Rows and roughly how far along a hidden order each lies, from 0 to 30
In the rows, 128 means zero.
[ 78 121 131 164 120 106 119 101 180 127 160 154 156  98  80 166 138 166
 168 169 125 156]  11
[128 131 135 132 111 121 131 116 162 136 142 133 152 132  95 142 115 143
 156 152 123 143]  10
[ 92 137  97 128 136 107 150 157 125 125  91 134 112 121 125 122 167 114
 111 106 168 109]  17
[138  33 114 104 117 169 147 145 167 149 150 139 143 133 118 129 119 170
 107 136 110 109]  13
[178  67 149  92 156 151 118 140 106 133 107  77 107 138 180 101 111 145
  73  98  86 101]  3
[101 179 113 141 121  87 136 134 114 127 122 143 123 130 114 129 141 103
 133 118 158 134]  1
[134 171 142 142 130 114 106 114 113 117 142 130 129 125 128 133 123 110
 144 132 132 141]  6
[126 183 151 156 168 130  85 112  64 103 128 110  81  99 165 122 149 101
 140 109 129 135]  21
[ 97 140 101 132 144 109 144 151 111 114 101 129 105 120 132 112 167 106
 106  97 159 109]  18
[152 107 159 132 115 153 111  98 156 138 166 143 158 131 107 148  80 178
 166 182  86 157]  27
[ 91  93 100 138 147 134 137 144 143 129 108 144 123  98 125 133 172 143
 108 123 143 111]  16
[ 83 195 113 160 119  72 121 121 143 115 137 149 131 116  97 141 152 109
 158 133 161 144]  1
[207  90 199 120 159 225  65  94  75 123 146  72 119 115 186 122  83 169
 111 143  47 134]  24
[128  93 135 131 151 152 105 123 118 128 124 123 124 107 145 132 193 149
 119 128 110 124]  0
[192  61 162 100 141 205 106 124 106 139 122  89 123 136 167 115  86 156
 100 140  63 119]  8
[131 189 142 147 163 116 100 122  66 104 123 104  96 111 159 116 152 104
 119 100 148 127]  20
[ 96  94 101 132 122 118 153 144 167 138 113 164 132 120  93 136 159 157
 121 133 150 121]  15
[130  83 165 151 117 166  95  88 184 138 166 158 176 101  92 164  88 225
 178 194  78 159]  27
[158 192 167 142 160 137  82 105  66 105 140  93 104 115 165 123 120  87
 132 115 110 141]  22
[ 72  57  96 130  90 148 170 135 228 147 129 190 172 125  60 156 133 169
 157 172 144 136]  30
[172 192 173 139 142 135  83 100  75 109 148  95 114 127 157 124 104 102
 134 120 102 146]  23
[ 97  21  74 126 103 152 164 139 225 157 125 182 166 114  77 154 129 188
 138 169 119 123]  30
[ 65 119  98 160 125  90 139 135 169 127 122 170 143  96  89 148 174 143
 147 142 162 132]  15

New part:
[161  88 115  96 180 144  81 115 137 142 150 139 134 115 129 107 133 114
  39  46 101 149 148 148]  4
[168  81 151 131 185 114  99 141 151 138 126 143 129 120 121 131  99 118
 101 108 105 140 138 102]  19
[142 145  49  96 138 147  88 105 121 141 149 132 119 118 155 103 138 125
  51  20 121 152 150 156]  0
[122 162  55 129 151 102 140 148 141 130  90 123 123 112 145  96  93 120
  91  78 158 146 120 108]  22
[121 155  21  91 179 112 148 136 138 139  84 126 129 122 161  72 102 110
  16  15 150 165 142 153]  25
[134 142  48  91 136 136  69 116 120 129 148 130 133  98 133  86 137 139
  28  72 153 141 129 130]  3
[143 110  89 119 198 106 130 147 151 142  98 133 124 124 139 114  82 110
  80  63 130 155 139 123]  30
[114 165  58 120 137  98 164 149 134 116  92 120 132 112 125  89 103 134
  94 122 164 135 102 106]  7
[115 163  74 127 159 110 144 141 136 138  84 123 101 127 167 123  91 125
 110  45 159 155 137 123]  15
[133 114  88 128 184  95 165 157 154 134  84 131 133 131 128 104  81 107
 107  99 135 141 125 117]  22
[153 109 100 124 194 115 114 141 148 142 112 135 122 118 143 113  90 114
  72  54 125 152 145 113]  30
[167  89 136 117 178 138  81 122 138 144 143 140 131 116 129 117 120 117
  66  71  99 146 150 129]  12
[123 173  80 125 128 123 121 133 131 141 113 124  93 128 174 122 111 134
  95  44 152 151 145 127]  7
[146  95 178 175 164 119 136 140 148 144 112 135 106 146 141 172  95 111
 175 114 108 140 150 112]  0
[104 184  49 111 142 102 160 145 131 125  88 120 131 118 140  83 117 130
  86  89 172 139 110 123]  8
[155  85 204 168 191 118 129 147 152 136 115 136 114 135 120 166  91 121
 176 153 110 130 133  92]  6
[160 102  88  94 167 141  74 115 129 132 152 136 145 103 111  94 140 126
  37  96 115 139 134 134]  5
[133 162  60  99 112 134  84 115 121 130 141 126 120 104 145  94 137 146
  54  72 151 143 130 127]  0
[106 177  22  92 134 114 145 133 127 120 101 122 128 111 145  70 121 130
  55  77 171 141 115 138]  2
[110 166 107 149 127 100 172 157 141 126  80 122 107 131 143 120  89 132
 166 134 161 134 116  96]  4
[136 106  98 130 190  99 159 155 149 127  94 129 146 119 111  98  90 114
  97 130 135 133 115 107]  19
[143 139 125 149 152 116 116 142 147 143 106 131  95 132 160 146  83 127
 144  64 138 154 151 104]  20
[120 150  45 106 168 104 147 146 139 130  88 125 138 109 138  80  99 124
  52  84 160 149 113 120]  23
[122 154  81 139 154  97 157 154 142 126  88 125 121 114 132 108  83 132
 124 123 159 137 110  88]  18
[139 119  63  93 184 112 133 143 140 126 112 130 156 104 105  73 108 118
  46  92 133 134 112 115]  18
